Below is a small trained network, with its code and all its weights. Each question gives an input and a class and asks what happens when units are switched off, that is, made to give their printed mean instead of their output.

import numpy as np


def w(rows, s, z=0):
    codes = np.array(rows[::2]) - 128.0
    scale = np.full(codes.shape[1], s)
    scale[-1] = z or s
    return codes * scale


def norm(h):
    return h / np.sqrt((h * h).mean(-1, keepdims=True) + 1e-5)


def f(y):
    return y / 2 * (1 + np.tanh(0.7978845608 * (y + 0.044715 * y**3)))


def log_softmax(a):
    a = a - a.max(-1, keepdims=True)
    return a - np.log(np.exp(a).sum(-1, keepdims=True))


def net(x, mask):
    res = np.array(x, float).reshape(1, 5) / 4 @ E
    u = 0
    for l in range(3):
        y = f(norm(res) @ A[l][:, :-1].T + A[l][:, -1])
        res = res + np.where(mask[u : u + 13], y, B[l][:, -1]) @ B[l][:, :-1]
        u += 13
    return log_softmax(norm(res)[-1] @ U[:, :-1].T + U[:, -1])


A, B = {}, {}
E = w([
[115,103,23,186,59,106,113],'x0',
[187,132,121,141,57,164,187],'x1',
[60,23,193,131,128,242,60],'x2',
[132,21,118,100,58,182,221],'x3',
[16,153,23,36,44,80,2],'x4',
],0.0021)
A[0] = w([
[111,116,163,119,143,150,128,90],'L0N1',
[121,51,211,201,173,238,109,20],'L0N2',
[39,11,99,84,64,178,67,7],'L0N3',
[128,124,136,131,121,117,126,130],'L0N4',
[108,130,146,103,143,127,121,62],'L0N5',
[151,115,127,117,126,121,111,116],'L0N6',
[98,147,72,122,103,100,40,33],'L0N7',
[189,64,116,114,10,174,227,21],'L0N8',
[126,133,129,125,128,134,128,115],'L0N9',
[58,180,206,159,255,115,22,48],'L0N10',
[174,109,64,189,61,123,226,67],'L0N11',
[250,219,152,197,222,75,178,38],'L0N12',
[108,137,107,119,126,131,93,48],'L0N13',
],0.0031,0.002)
B[0] = w([
[129,110,123,129,148,101,135,113],'L0N1',
[142,34,182,192,132,177,88,190],'L0N2',
[184,254,154,165,177,135,160,175],'L0N3',
[121,129,127,131,130,130,132,129],'L0N4',
[127,130,130,102,128,104,120,94],'L0N5',
[120,131,126,127,130,130,128,121],'L0N6',
[58,124,74,184,97,94,64,137],'L0N7',
[156,142,88,66,60,228,192,190],'L0N8',
[140,130,129,120,127,125,117,120],'L0N9',
[154,114,99,69,27,156,223,191],'L0N10',
[139,76,153,35,132,101,208,179],'L0N11',
[174,248,212,181,176,65,212,251],'L0N12',
[123,131,122,124,121,107,100,91],'L0N13',
],0.0027,0.0016)
A[1] = w([
[105,87,109,121,139,102,131,97],'L1N1',
[231,224,183,199,228,70,181,46],'L1N2',
[165,147,52,110,103,16,149,29],'L1N3',
[128,87,100,154,83,108,171,87],'L1N4',
[66,127,165,50,187,94,50,35],'L1N5',
[96,134,228,58,172,175,85,64],'L1N6',
[54,33,87,94,70,127,59,37],'L1N7',
[154,26,198,254,163,197,75,5],'L1N8',
[70,147,232,12,242,128,58,42],'L1N9',
[93,147,165,77,188,86,81,27],'L1N10',
[144,205,64,80,81,47,131,80],'L1N11',
[146,58,201,176,189,180,135,12],'L1N12',
[153,136,133,121,127,130,119,125],'L1N13',
],0.0032,0.0021)
B[1] = w([
[146,123,104,143,115,112,131,109],'L1N1',
[187,250,222,220,135,76,184,251],'L1N2',
[147,21,181,206,140,149,100,157],'L1N3',
[174,103,122,93,145,117,149,122],'L1N4',
[65,139,157,31,38,60,158,118],'L1N5',
[121,77,164,130,141,54,153,135],'L1N6',
[204,206,170,155,170,66,143,145],'L1N7',
[98,49,223,178,146,212,92,172],'L1N8',
[87,48,227,27,80,27,228,144],'L1N9',
[86,131,143,86,54,132,156,104],'L1N10',
[134,42,177,206,162,195,80,203],'L1N11',
[91,76,98,203,153,154,53,153],'L1N12',
[103,137,143,140,101,139,136,129],'L1N13',
],0.0026,0.002)
A[2] = w([
[84,130,138,80,117,93,88,63],'L2N1',
[129,146,139,140,118,137,131,119],'L2N2',
[115,59,206,185,190,212,84,1],'L2N3',
[184,255,190,184,198,108,167,23],'L2N4',
[136,133,130,126,146,138,119,91],'L2N5',
[87,85,98,101,84,167,114,136],'L2N6',
[173,55,172,130,174,120,229,97],'L2N7',
[126,118,211,139,154,172,117,129],'L2N8',
[100,184,75,115,114,97,29,30],'L2N9',
[96,167,107,116,126,114,16,7],'L2N10',
[164,88,71,238,114,91,146,150],'L2N11',
[96,185,95,129,143,108,22,34],'L2N12',
[154,195,157,152,162,124,111,78],'L2N13',
],0.0052,0.0025)
B[2] = w([
[25,168,164,127,94,97,112,134],'L2N1',
[107,126,137,117,97,121,155,131],'L2N2',
[122,14,244,201,200,244,2,196],'L2N3',
[206,231,224,253,119,2,230,254],'L2N4',
[96,116,99,125,100,116,147,116],'L2N5',
[214,190,179,176,180,123,164,166],'L2N6',
[10,247,14,163,158,175,34,222],'L2N7',
[148,105,172,164,137,106,57,180],'L2N8',
[76,168,63,254,111,173,44,179],'L2N9',
[17,242,83,167,71,170,136,156],'L2N10',
[133,71,180,46,185,43,58,185],'L2N11',
[68,212,49,224,23,229,104,165],'L2N12',
[141,130,140,142,65,112,181,152],'L2N13',
],0.003,0.0035)
U = w([
[133,27,233,174,189,230,72,174],'0',
[205,215,209,199,151,33,217,186],'1',
[116,128,81,122,199,133,170,2],'2',
[42,122,218,1,105,57,128,108],'3',
[40,203,42,186,65,140,49,173],'4',
[184,36,59,101,147,13,87,65],'5',
[220,94,54,44,81,210,224,138],'6',
],0.0096,0.005)

Each question gives the input, the list of numbers given to net, and the class t.
The units are the neurons (one row each of A and B). Each row of codes is followed by its name. A weight is (code - 128) times the scale printed after its matrix; where a second scale follows, it is the last column's (A, B and U).
mask holds one flag per neuron, layer by layer. A switched-off neuron (its flag False) gives its mean, the last column of its row in B, instead of its output. The means were averaged over made-up inputs and are rounded, as every weight is.
A unit's drop is (log p(t) with every unit on - log p(t) with that unit switched off) / (log p(t) with every unit on - log p(t) with every unit switched off).
The circuit of an input: a set's keep is (log p(t) with only the set's units on - log p(t) with every unit switched off) / (log p(t) with every unit on - log p(t) with every unit switched off). Starting from the 12 units with the biggest drops (on a tie, the unit counted first), units are removed one at a time, each time the one whose removal leaves the highest keep (on an exact tie, the one counted first), for as long as the keep stays at least 0.8.
circuit, biggest first: the units of the circuit, biggest drop first
unit that matters most: the unit with the biggest drop
top k neurons: the k neurons with the biggest drops, biggest first
k most important neurons of layer l: the k neurons of layer l with the biggest drops, biggest first
drop when u is switched off: that unit's drop, to one decimal
input [2,0,-1,7,-5], class 6: unit that matters most : L0N8
input [-8,3,0,-3,2], class 3: circuit, biggest first : (L1N9 L0N3 L2N4)
input [-8,-6,-1,-5,0], class 3: circuit, biggest first : (L1N9 L1N5)
input [-2,-7,6,-7,0], class 3: circuit, biggest first : (L1N9 L0N10)
input [3,8,5,3,7], class 6: top 3 neurons : (L2N7 L0N8 L1N12)
input [-5,4,5,6,5], class 6: top 3 neurons : (L1N11 L0N8 L1N3)
input [5,-3,2,8,-2], class 6: 2 most important neurons of layer 0 : (L0N8 L0N11)
input [-4,-5,-2,4,-1], class 3: 2 most important neurons of layer 0 : (L0N3 L0N12)
input [7,0,-7,8,-6], class 6: top 2 neurons : (L0N8 L2N4)
input [3,-4,-5,8,-5], class 2: top 2 neurons : (L2N7 L0N10)
input [-8,2,-6,-1,6], class 4: 2 most important neurons of layer 1 : (L1N11 L1N2)
input [-8,4,-2,-1,6], class 3: top 2 neurons : (L1N9 L2N7)
input [-8,-4,-2,-6,2], class 3: top 3 neurons : (L1N9 L0N3 L1N5)
input [7,-2,-2,2,1], class 5: top neuron : (L2N11)
input [7,6,-4,-2,2], class 5: drop when L2N11 is switched off : 0.2
input [-5,-1,6,-5,3], class 3: drop when L1N9 is switched off : 0.2
input [3,-6,-5,7,-2], class 6: drop when L2N4 is switched off : 0.1
input [-7,-2,-3,-3,3], class 3: drop when L0N3 is switched off : 0.3
